Here is a tiny trained network, its code and every weight. The questions are about switching its units off for an input and a class, where a switched-off unit gives its printed mean instead of its output.

import numpy as np


def w(rows, s, z=0):
    codes = np.array(rows[::2]) - 128.0
    scale = np.full(codes.shape[1], s)
    scale[-1] = z or s
    return codes * scale


def norm(h):
    return h / np.sqrt((h * h).mean(-1, keepdims=True) + 1e-5)


def f(y):
    return y / 2 * (1 + np.tanh(0.7978845608 * (y + 0.044715 * y**3)))


def log_softmax(a):
    a = a - a.max(-1, keepdims=True)
    return a - np.log(np.exp(a).sum(-1, keepdims=True))


def net(x, mask):
    res = np.array(x, float).reshape(1, 8) / 4 @ E
    u = 0
    for l in range(4):
        y = f(norm(res) @ A[l][:, :-1].T + A[l][:, -1])
        res = res + np.where(mask[u : u + 4], y, B[l][:, -1]) @ B[l][:, :-1]
        u += 4
    return log_softmax(norm(res)[-1] @ U[:, :-1].T + U[:, -1])


A, B = {}, {}
E = w([
[144,154,140,132,144],'x0',
[102,103,108,130,118],'x1',
[93,55,112,52,255],'x2',
[114,140,122,143,146],'x3',
[31,192,203,86,102],'x4',
[141,167,25,24,97],'x5',
[126,102,126,118,100],'x6',
[122,163,125,146,164],'x7',
],0.0072)
A[0] = w([
[151,171,148,108,111,103],'0.n1',
[140,230,169,139,254,15],'0.n2',
[112,181,114,170,139,255],'0.n3',
[99,91,210,67,204,10],'0.n4',
],0.0097,0.00083)
B[0] = w([
[85,157,152,151,149,151],'0.n1',
[129,108,112,125,114,225],'0.n2',
[76,107,151,122,87,170],'0.n3',
[99,141,15,254,68,254],'0.n4',
],0.0085,0.0039)
A[1] = w([
[173,203,100,133,104,253],'1.n1',
[133,96,132,61,191,76],'1.n2',
[112,80,95,194,64,53],'1.n3',
[209,95,111,246,132,232],'1.n4',
],0.011,0.0012)
B[1] = w([
[90,68,50,59,94,173],'1.n1',
[193,47,130,190,90,140],'1.n2',
[86,161,173,120,221,212],'1.n3',
[51,170,98,2,73,255],'1.n4',
],0.0089,0.0079)
A[2] = w([
[142,162,248,238,102,58],'2.n1',
[88,150,200,167,107,203],'2.n2',
[138,158,180,162,79,250],'2.n3',
[101,176,64,68,255,155],'2.n4',
],0.0085,0.0024)
B[2] = w([
[223,76,62,169,158,167],'2.n1',
[235,234,254,200,191,199],'2.n2',
[208,84,184,95,218,167],'2.n3',
[85,12,56,194,100,254],'2.n4',
],0.008,0.0055)
A[3] = w([
[218,124,47,136,226,217],'3.n1',
[229,74,55,159,194,250],'3.n2',
[122,173,192,2,5,244],'3.n3',
[7,85,120,216,67,196],'3.n4',
],0.0071,0.0017)
B[3] = w([
[254,89,113,171,111,157],'3.n1',
[185,101,254,204,114,177],'3.n2',
[40,173,148,141,180,241],'3.n3',
[134,177,131,53,95,255],'3.n4',
],0.0098,0.0054)
U = w([
[19,214,200,105,188,62],'0',
[70,57,69,76,67,57],'1',
[255,87,207,230,180,254],'2',
],0.0076,0.0025)

Each question gives the input, the list of numbers given to net, and the class t.
The units are the neurons (one row each of A and B). Each row of codes is followed by its name. A weight is (code - 128) times the scale printed after its matrix; where a second scale follows, it is the last column's (A, B and U).
mask holds one flag per neuron, layer by layer. A switched-off neuron (its flag False) gives its mean, the last column of its row in B, instead of its output. The means were averaged over made-up inputs and are rounded, as every weight is.
A unit's drop is (log p(t) with every unit on - log p(t) with that unit switched off) / (log p(t) with every unit on - log p(t) with every unit switched off).
most important unit: the unit with the biggest drop
top k neurons: the k neurons with the biggest drops, biggest first
k most important neurons of layer l: the k neurons of layer l with the biggest drops, biggest first
drop when u is switched off: that unit's drop, to one decimal
input [-1,-1,-4,-2,-7,0,4,3], class 0: top neuron	1.n4
input [7,6,4,2,-6,-7,4,-7], class 1: top 3 neurons	1.n4; 2.n4; 3.n3
input [7,5,-3,2,-7,-3,-4,0], class 0: top 3 neurons	1.n4; 3.n3; 0.n4
input [-1,-1,2,8,-3,-7,4,7], class 1: top 3 neurons	1.n4; 2.n4; 3.n3
input [0,5,-3,-8,-6,-5,1,-3], class 0: top 2 neurons	1.n4; 3.n3
input [6,-2,8,1,-8,-6,4,6], class 1: top 2 neurons	1.n4; 0.n4
input [6,1,-8,8,5,-6,-2,7], class 2: top 2 neurons	2.n1; 1.n4
input [-1,-1,3,-2,-8,3,-5,-1], class 2: top 3 neurons	0.n4; 3.n2; 1.n2
input [7,1,2,-1,-6,3,3,-6], class 2: top 2 neurons	0.n4; 3.n2
input [8,-8,7,0,-8,-4,5,-2], class 1: top 4 neurons	1.n4; 0.n4; 2.n2; 2.n3
input [8,0,4,2,7,3,2,2], class 1: 2 most important neurons of layer 2	2.n4; 2.n2
input [-2,3,-7,8,1,-5,6,7], class 2: 2 most important neurons of layer 0	0.n4; 0.n3
input [4,-7,7,-8,-8,-4,-1,-6], class 1: 2 most important neurons of layer 2	2.n2; 2.n3
input [3,-2,-8,4,3,-6,-3,-4], class 2: most important unit	2.n1
input [6,0,1,-3,-4,-3,8,7], class 1: drop when 2.n4 is switched off	0.2
input [3,1,-1,-3,-1,-7,2,-3], class 0: drop when 1.n4 is switched off	3.7
input [8,-4,7,7,-5,-3,6,1], class 1: drop when 0.n3 is switched off	0.0
